Here is a tiny trained network, its code and every weight. The questions are about switching its units off for an input and a target symbol, where a switched-off unit gives its printed mean instead of its output.

import numpy as np


def w(rows, s, z=0):
    codes = np.array(rows[::2]) - 128.0
    scale = np.full(codes.shape[1], s)
    scale[-1] = z or s
    return codes * scale


def f(y):
    return np.maximum(y, 0)


def softmax(a):
    e = np.exp(a - a.max(-1, keepdims=True))
    return e / e.sum(-1, keepdims=True)


def log_softmax(a):
    a = a - a.max(-1, keepdims=True)
    return a - np.log(np.exp(a).sum(-1, keepdims=True))


def net(x, mask):
    ids = ['ΓΛΠΨαβδεζημξσφ'.index(c) for c in x.split()]
    T = len(ids)
    res = E[ids] + P[:T]
    u = 0
    for l in range(2):
        r = res
        for j in range(2):
            rows = slice(2 * j, 2 * j + 2)
            q, k, v = (r @ M[l][rows].T for M in (Q, K, V))
            z = softmax(np.where(np.tri(T) > 0, q @ k.T / 2**0.5, -1e9)) @ v
            o = O[l][rows]
            res = res + np.where(mask[u + j], z, o[:, -1]) @ o[:, :-1]
        u += 2
        y = f(res @ A[l][:, :-1].T + A[l][:, -1])
        res = res + np.where(mask[u : u + 4], y, B[l][:, -1]) @ B[l][:, :-1]
        u += 4
    return log_softmax(res[-1] @ U[:, :-1].T + U[:, -1])


Q, K, V, O, A, B = {}, {}, {}, {}, {}, {}
E = w([
[76,90,110],'Γ',
[119,60,171],'Λ',
[127,60,176],'Π',
[139,195,251],'Ψ',
[37,208,224],'α',
[203,80,228],'β',
[145,71,214],'δ',
[91,134,109],'ε',
[161,174,175],'ζ',
[142,186,39],'η',
[93,50,165],'μ',
[143,57,167],'ξ',
[226,67,189],'σ',
[4,181,86],'φ',
],0.014)
P = w([
[5,94,198],'0',
[112,156,232],'1',
[92,143,246],'2',
[127,160,225],'3',
[188,182,221],'4',
[254,200,253],'5',
],0.0043)
Q[0] = w([
[96,69,247],'L0H1',
[197,200,130],'L0H1',
[86,101,254],'L0H2',
[114,219,130],'L0H2',
],0.0093)
K[0] = w([
[72,51,168],'L0H1',
[148,253,124],'L0H1',
[140,49,205],'L0H2',
[168,117,102],'L0H2',
],0.012)
V[0] = w([
[224,145,116],'L0H1',
[17,113,142],'L0H1',
[20,150,159],'L0H2',
[189,98,255],'L0H2',
],0.007)
O[0] = w([
[74,83,128,90],'L0H1',
[254,178,141,170],'L0H1',
[144,186,185,156],'L0H2',
[80,72,144,255],'L0H2',
],0.009,0.0075)
A[0] = w([
[93,86,254,39],'L0N1',
[161,12,177,55],'L0N2',
[205,171,179,23],'L0N3',
[187,125,39,2],'L0N4',
],0.0087,0.0094)
B[0] = w([
[157,130,120,255],'L0N1',
[61,167,83,223],'L0N2',
[74,72,142,137],'L0N3',
[4,86,220,128],'L0N4',
],0.017,0.007)
Q[1] = w([
[164,146,68],'L1H1',
[171,63,151],'L1H1',
[125,171,246],'L1H2',
[34,82,207],'L1H2',
],0.014)
K[1] = w([
[53,91,153],'L1H1',
[96,76,171],'L1H1',
[100,187,171],'L1H2',
[7,128,126],'L1H2',
],0.015)
V[1] = w([
[137,48,124],'L1H1',
[255,177,149],'L1H1',
[76,97,122],'L1H2',
[178,93,88],'L1H2',
],0.014)
O[1] = w([
[236,193,207,75],'L1H1',
[182,2,101,97],'L1H1',
[226,215,97,162],'L1H2',
[196,122,116,3],'L1H2',
],0.0066,0.0062)
A[1] = w([
[108,129,106,3],'L1N1',
[156,176,121,24],'L1N2',
[126,152,28,99],'L1N3',
[157,253,105,57],'L1N4',
],0.014,0.013)
B[1] = w([
[77,29,240,128],'L1N1',
[251,105,136,130],'L1N2',
[186,155,132,175],'L1N3',
[131,86,101,253],'L1N4',
],0.016,0.0041)
U = w([
[134,61,87,160],'Γ',
[192,72,140,184],'Λ',
[163,165,172,152],'Π',
[238,87,253,163],'Ψ',
[81,223,211,147],'α',
[132,147,136,96],'β',
[81,97,114,9],'δ',
[122,122,129,91],'ε',
[193,136,208,184],'ζ',
[181,152,29,224],'η',
[147,191,160,167],'μ',
[92,115,138,26],'ξ',
[101,91,88,77],'σ',
[15,200,51,2],'φ',
],0.012,0.0056)

Each question gives the input, a string of symbols that net reads in full, and the target symbol t.
The units are the heads (2 rows each of Q, K, V and O) and the neurons (one row each of A and B). Each row of codes is followed by its name. A weight is (code - 128) times the scale printed after its matrix; where a second scale follows, it is the last column's (O, A, B and U).
mask holds one flag per unit, layer by layer, with each layer's heads first. A switched-off unit (its flag False) gives its mean, the last column of its rows in O or B, instead of its output. The means were averaged over made-up inputs and are rounded, as every weight is.
A unit's drop is (log p(t) with every unit on - log p(t) with that unit switched off) / (log p(t) with every unit on - log p(t) with every unit switched off).
The circuit of an input: a set's keep is (log p(t) with only the set's units on - log p(t) with every unit switched off) / (log p(t) with every unit on - log p(t) with every unit switched off). Starting from all 12 units, units are removed one at a time, each time the one whose removal leaves the highest keep (on an exact tie, the one counted first), for as long as the keep stays at least 0.8.
circuit, biggest first: the units of the circuit, biggest drop first
unit that matters most: the unit with the biggest drop
top k neurons: the k neurons with the biggest drops, biggest first
top k neurons in layer l: the k neurons of layer l with the biggest drops, biggest first
which heads matter: for each layer, one digit per head in row order, 1 if its drop is at least 0.15 and else 0, layers parted by /
input δ Λ δ, target α: which heads matter	01 / 10
input δ δ ε, target α: top 3 neurons	L0N2, L0N1, L1N4
input δ σ Γ, target α: unit that matters most	L1H1
input δ μ β, target α: top 2 neurons	L0N2, L1N4
input σ ε η σ, target η: which heads matter	11 / 01
input σ δ δ, target η: top 4 neurons	L0N2, L1N4, L1N2, L0N1
input σ δ Π, target η: which heads matter	11 / 11
input μ ε ε ξ, target Ψ: circuit, biggest first	L0H1, L1H1
input σ μ δ Π, target η: top 3 neurons	L0N2, L1N4, L1N2
input δ ξ Γ Π, target α: which heads matter	00 / 10
input μ ε Λ, target Ψ: circuit, biggest first	L0H1, L0N2, L1H1
input μ η ξ Π, target Ψ: which heads matter	11 / 10
input δ δ Π, target α: circuit, biggest first	L0N2, L1H1
input ζ δ ξ ξ δ, target α: which heads matter	10 / 10
input δ φ Γ, target α: top 2 neurons in layer 0	L0N1, L0N2
input ξ α φ Γ Ψ, target Ψ: circuit, biggest first	L0N2
input δ Γ Λ, target α: top 2 neurons	L1N4, L0N2
input σ Π μ σ, target η: top 3 neurons	L0N2, L1N4, L1N2
input δ φ μ, target α: top 2 neurons	L1N4, L0N1
input δ Γ δ ξ, target α: top neuron	L0N2
